(in the rows, 128 means zero)
Each row of numbers stands for one thing and depends on some of the facts below. Use the named rows to name the rest.

Named rows:
(395): [122 110 145 130 110 102 117 142 184 170 113 202 162 118 121 101 142  95
 176 112 120  97 126 149 119  57  84 163 122 109]
(1045): [152 132 119 117 120 152 160  79 185 135 116 132 116 157  86 137 157  99
 140 115  81 111  84 138 125 145  90  95 167 163]
(2): [128 111 114 101 108 139 138 181 181 149 116 216 157 105 149 109 161 111
 185 113  85 140 134 125  95 123  94 183 117 135]
(1585): [108 149 170 100  83 137 141 223  83 139 118 188 117 121 112 147 124 173
 127 118 147 191 165 133 133 130 183 142 122 138]
(653): [104 160 151 137 156 170 125 187  87  83 135 123  83 161 130 178 175 135
 126 132  84 165 132 131 156 157 152  93 142 196]
(1675): [168 126 125  79 121  88 100 200 103 158  98 117 174 148 106  55 167 143
 181  88 173 142 163  78 114 121 177 152 179  86]
(590): [128 143 151 121  85 147 150 131 139 146  99 165 163 109 154 107 188 145
 135 108 130 134 132 139 116 128 146 131 128 152]
(1243): [ 98 141 135 145 135 145 147  94 183  71 174 170  93 146 119 145 143 108
 120 145  52  99 114 155 158 162 109 111 154 155]
(1411): [139 131 122  69  79 144 167 185 160 121 139 196 153 123 128 127 114 147
 149 110 101 138 166 115  87 156 134 175 144  99]
(1457): [114 165 158 125 193 163 127  93 125 112 156 126 105 157 125 116 198  91
 121 117 118 131 138 115 151 176 117 111 156 177]
(827): [172 124 127 100  57 135 172 110 174 184  81 164 170 114 100 106 145 135
 124  98 150 127 139 140  82 108 136 148 147 111]
(1277): [145 151 154 132  79 146 144 118 119 137  93 131 168 107 161  86 213 141
 119 101 148 126 138 134 104 120 164 124 128 164]
(956): [132 141 144 135 108 149 144 122 133 130 111 138 155 122 135 112 196 140
 126 117 116 140 126 142 120 126 137 112 133 159]
(1633): [147 148 147 112  64 139 159 128 125 141 106 157 161 112 143 102 176 168
 114 110 146 125 162 120 105 122 175 118 145 123]
(538): [138 157 147 143  95 163 163  85 125 110 126  95 113 156 113 131 176 148
  90 132 100 125 101 141 138 153 174  61 170 170]
(1682): [163 136 118  92  46 163 145 175  62 101  85 175 162 152  96 100 141 190
 109  68 112 182 145 115 103 105 176 101 184 128]
(910): [133 154 144 131 109 163 164  88 150 148 113 155 144 117 139 118 191 122
 134 108 125 132 129 143 121 137 140 116 126 174]
(382): [128 158 125 124 142 179 160  92 159 109 143 136 115 143 141 132 200 106
 128 126  79 128 123 130 126 186 118 119 159 187]
(388): [128 117 154 136 101  99 107 125 168 163 103 179 175 105 142  86 164 100
 156 107 139 101 145 137 116  67 110 159 114 113]
(1447): [128 140 143  95  63 135 147 234  92 129 116 180 126 129 109 148 112 179
 140 114 124 174 169 134 111 133 192 129 143 121]
(446): [142 128 138  99 141 112 126 151 101 150 105 136 175 112 150  82 202 153
 152  96 154 133 155  92 123 138 116 156 133 106]

Facts:
π:
(775) π (593)
(741) π (1181) π (819) π (447) π (1294)
(360) π (523) π (169) π (469) π (1350) π (1435) π (911)
(1224) π (58)
(514) π (922) π (570) π (635) π (844)
(198) π (589) π (1656)
(939) π (1132) π (573)
(1096) π (1045) π (1489) π (1675) π (66) π (1034)
(571) π (910)
(1003) π (135) π (482)
(1051) π (1509) π (1618)
(776) π (638) π (9) π (439) π (653) π (770)
(56) π (1676)
(1614) π (382)
(1033) π (723)
(388) π (814)
(637) π (1092) π (700)
(1562) π (652) π (287)
(1243) π (990) π (155) π (182) π (1447) π (431)
(363) π (827)
(905) π (1625) π (446) π (617) π (823) π (306)
(655) π (369) π (320) π (1386)
(364) π (1590) π (434)
(1384) π (1519) π (1461) π (478) π (98) π (1286) π (321)
(99) π (507) π (131)
(701) π (810) π (1076) π (1309) π (1585)
(981) π (1457)
(1469) π (1206)
(1258) π (468)
(259) π (1487)
(395) π (1126) π (1494) π (650) π (341) π (950) π (1682)
(1489) Φ (1033),(99),(1206),(220),(981),(1428),(1469)
(1625) Φ (776),(570)
(135) Φ (1487),(81),(810)
(360) Φ (98),(81),(382)
(1585) Φ (1693),(469),(1435)
(445) Φ (589),(66)
(1037) Φ (478),(1384),(928)
(1277) Φ (9)
(269) Φ (1147)
(998) Φ (939),(813),(589)
(446) Φ (700),(312),(1017)
(122) Φ (478),(1206),(635),(514),(775)
(1003) Φ (1126),(9),(1051)
(770) Φ (1132)
(1181) Φ (447),(701),(1457),(287),(182)
(1411) Φ (98),(1243),(802),(981),(1428)
(497) Φ (1566),(469),(1494),(1147)
(844) Φ (638),(335)
(56) Φ (1224),(1126),(741)
(274) Φ (1045),(1656)
(1009) Φ (90),(1494)
(1676) Φ (90),(637),(1469)
(1452) Φ (1530),(1487),(911),(823)
(369) Φ (363)
(72) Φ (507),(1286),(928),(655)
(723) Φ (469),(653)
(1614) Φ (701),(1328),(589)
(1309) Φ (1243),(66),(1147)
(439) Φ (1033),(1045),(240)
(788) Φ (635),(981),(169)
(1675) Φ (1328),(523),(1469),(182),(814),(741)
(388) Φ (1034),(364),(655)
(558) Φ (478),(1033),(637),(950),(1562)
(321) Φ (81),(182)
(1215) Φ (131),(240)
(1016) Φ (341)
(573) Φ (701),(1386),(638),(324),(922)
(2) Φ (1230),(810),(542),(1656)
(1626) Φ (939),(58),(1494),(1386),(928)
(590) Φ (468)
(990) Φ (382),(236)
(1548) Φ (131),(635),(523)
(1618) Φ (928),(1096)
(827) Φ (1132),(478),(431)
(819) Φ (1530),(981),(320)
(905) Φ (1566),(635)
(1203) Φ (1487),(1457),(653)
(1682) Φ (635),(538)
(343) Φ (700),(363),(182)
(1092) Φ (1243),(542)
(306) Φ (1224),(1096)
(155) Φ (198),(981)
(1258) Φ (538)
(1447) Φ (1566),(1693),(1428),(702)
(259) Φ (1328),(1034),(363),(589)
(1590) Φ (182)
(395) Φ (1656),(589),(928)
(1633) Φ (1350),(538)

Name these rows:
No name comes twice in this set of rows, the named rows included.
[128 134 121 106 111 156 188 126 141 107 130 122 109 141 131 139 168 160
 134 126  73 131 120 117 128 194 118 104 168 152] : (320)
[171 129 131 130  64 151 123 193 104 119  52 161 170 133  99 124 167 150
 153 101 108 173 102 131  89 102 144  78 151 140] : (770)
[129 133 118 134 102 137 163  94 177  79 153 153 111 150 127 127 148 125
 105 140  87  93 128 132 124 154 145 114 169 135] : (198)
[ 83 144 178 137 136 165 153 125 138 119 155 147  70 150  93 167 143 138
 114 128  86 141 103 158 180 137 123  71 147 157] : (1147)
[127 141 128  94 145 168 149 158 156 141 135 195 166 111 168 102 173  96
 164 100  97 126 162 113  91 169 103 198 129 145] : (135)
[139 142 100 135 129 162 145 182 123  86 131 129  80 175 124 167 159 123
 143 139  59 157 121 128 126 188 131 104 175 196] : (98)
[107 129 187 103 133 117 123 176 107 200 104 159 157 119 125  92 160 147
 145 104 173 151 165 123 159  94 118 150 108 103] : (573)
[120 144 158 134 117 133 111 202  75 155  80 153 146 119 132 113 172 144
 148 105 151 175 142 130 125  88 157 125 120 162] : (844)
[112 171 185 132 108 192 138 179  81  83 112 155 110 146  96 163 143 160
 109 106  87 185 125 142 140 134 157  51 151 164] : (1435)
[127 130 120  95 106 156 164 151 178 153 126 206 143 110 132 127 138 119
 159  99  96 140 138 144 101 136 105 182 121 135] : (1092)

The same things again, as new rows of numbers:
Known rows:
(1294): [125 139 123 125 128 119 123 131 120 123 119 124 128 118 128 117 128 120
 123 124 122 127 123 125 121 123 121 128 123 120 119 130 139 126 121 135
 125 142]
(220): [123 135 120 133 122 117 139 130 130 133 139 115 122 125 120 132 126 135
 127 125 126 114 133 126 128 126 124 121 114 130 122 123 127 121 116 132
 140 121]
(58): [124 127 128 112 125 119 122 133 139 125 141 132 122 138 119 139 133 126
 122 126 120 124 142 126 118 121 123 120 115 135 129 121 116 122 118 137
 120 122]
(1656): [126 142 124 124 123 119 129 137 137 127 137 126 124 125 120 126 122 125
 126 125 123 118 128 132 125 118 124 124 113 120 126 120 132 123 113 134
 133 124]
(2): [125 120 119 138 122 155 123 126 120 134 116 138 126 119 142 118 119 120
 120 126 122 121 122 139 141 121 130 123 132 121 120 135 135 123 127 114
 128 125]
(1682): [144 154 133 145 126 121 121 113 118 137 120 116 130 114 142 117 120 138
 123 125 121 117 122 120 118 146 117 164 117 119 115 171 168 146 157 132
 129 160]
(950): [126 152 126 126 129 116 148 148 120 130 143 115 123 119 120 119 123 142
 131 124 120 112 121 130 119 120 117 137 117 119 119 127 152 121 112 159
 141 147]
(558): [123 112 129 137 124 135 126 130 121 126 117 128 120 118 140 134 118 129
 121 124 122 112 127 137 127 121 129 137 151 120 119 145 144 122 132 116
 129 129]
(478): [126 127 135 124 128 116 141 124 121 123 140 115 121 120 119 126 122 151
 132 124 121 113 127 129 120 120 127 125 126 121 125 122 140 135 114 141
 129 142]
(1562): [122 116 131 129 122 118 151 134 131 122 130 120 119 145 118 146 121 145
 135 128 124 115 143 132 121 121 131 126 115 142 137 119 124 121 115 130
 134 120]
(9): [123 174 153 144 124 117 125 135 117 119 120 112 151 120 118 126 150 119
 176 120 120 126 120 128 116 162 116 120 132 121 160 114 114 149 190 114
 123 115]
(990): [121 123 115 113 118 150 122 122 162 136 111 135 133 117 119 114 121 125
 153 184 118 130 117 121 145 120 141 119 167 134 125 153 129 151 148 119
 117 122]
(776): [120 109 141 110 182 117 131 106 173 124 122 154 123 125 120 120 140 119
 121 129 159 125 129 112 124 121 156 125 115 117 250 124 140 117 170 134
 194 118]
(1452): [151 124 119 167 124 154 121 108 120 137 117 136 146 120 146 117 122 122
 122 123 151 139 121 148 162 128 140 118 134 115 118 122 128 120 118 114
 137 137]
(182): [126 146 119 121 130 118 129 135 123 123 134 118 139 122 121 118 124 121
 132 126 125 142 122 118 123 135 125 123 114 120 124 120 132 129 116 140
 127 130]
(1384): [125 113 143 115 124 116 131 119 139 125 132 128 121 149 119 144 119 143
 134 129 120 115 141 133 118 121 128 122 121 138 139 120 123 130 112 123
 122 119]
(1203): [138 113 118 142 124 139 123 112 117 136 120 130 137 120 150 116 130 122
 121 126 137 139 118 130 148 124 136 120 142 121 117 127 117 122 128 116
 121 129]
(1494): [128 128 125 112 124 117 125 138 131 127 142 116 122 121 120 129 136 124
 122 126 121 122 137 119 121 123 125 119 116 135 124 120 115 121 114 144
 122 125]
(944): [126 125 120 124 124 121 121 120 122 124 120 120 125 121 124 125 127 124
 122 126 124 122 123 124 128 123 126 125 127 122 120 123 129 122 122 117
 125 122]
(939): [127 120 131 113 125 119 124 128 147 122 138 133 122 151 119 144 129 127
 124 130 122 126 145 126 119 124 125 120 115 139 132 121 118 124 112 130
 120 120]
(571): [128 111 125 128 123 133 123 118 122 124 117 135 124 134 120 132 123 123
 123 131 122 120 131 121 127 124 134 121 127 140 132 120 115 120 129 117
 121 119]

Rows to name:
No name comes twice in this set of rows, the named rows included.
[132 150 117 115 139 118 124 126 126 124 140 123 143 126 119 119 129 125
 128 126 133 140 123 123 123 131 122 121 117 119 125 121 122 122 112 144
 122 131] : (447)
[138 139 120 126 133 115 122 121 122 141 147 114 142 119 121 118 143 122
 121 123 130 144 121 118 140 137 124 119 114 120 120 120 116 121 116 141
 120 147] : (653)
[124 119 145 141 121 152 123 126 120 121 116 126 128 128 144 136 126 117
 126 124 121 122 122 137 119 132 121 124 149 129 139 121 116 141 172 116
 122 118] : (56)
[124 134 153 155 120 134 121 125 119 119 117 115 137 127 144 135 135 118
 145 124 120 119 119 135 115 151 116 119 164 125 152 119 113 152 212 113
 122 116] : (1003)
[126 146 123 115 124 116 123 146 130 134 147 114 132 117 120 120 141 118
 122 122 120 134 122 118 124 122 117 122 114 119 117 121 123 120 115 151
 122 138] : (66)
[121 117 134 111 157 118 130 109 155 123 129 136 122 123 120 120 131 118
 121 126 137 122 125 115 119 119 143 122 115 120 194 121 131 119 138 135
 161 118] : (468)
[126 111 124 139 121 147 122 120 120 129 118 130 122 121 140 135 120 121
 120 125 123 116 137 121 129 128 137 129 132 149 120 135 117 124 156 116
 120 122] : (905)
[126 114 118 136 123 145 125 125 120 138 118 123 123 118 139 120 124 119
 119 125 119 116 123 127 143 120 132 120 136 121 119 139 126 120 140 117
 120 123] : (1411)
[125 144 118 118 122 119 128 117 141 132 124 117 139 125 119 118 126 130
 139 137 127 134 120 118 137 122 131 119 117 123 126 119 125 123 112 125
 120 121] : (81)
[126 122 125 144 121 153 124 129 119 126 116 125 121 120 140 131 120 118
 120 124 123 115 124 130 123 122 128 144 131 124 119 147 142 122 145 115
 132 121] : (1548)
[119 110 142 111 179 131 121 107 139 124 116 166 123 117 154 119 135 117
 119 125 147 125 122 113 127 117 157 137 136 118 231 155 150 118 193 119
 191 121] : (1625)
[129 112 121 125 126 116 121 143 116 150 119 115 123 114 150 119 150 119
 117 120 121 133 121 117 144 133 126 118 137 136 118 148 115 122 148 132
 118 151] : (1585)

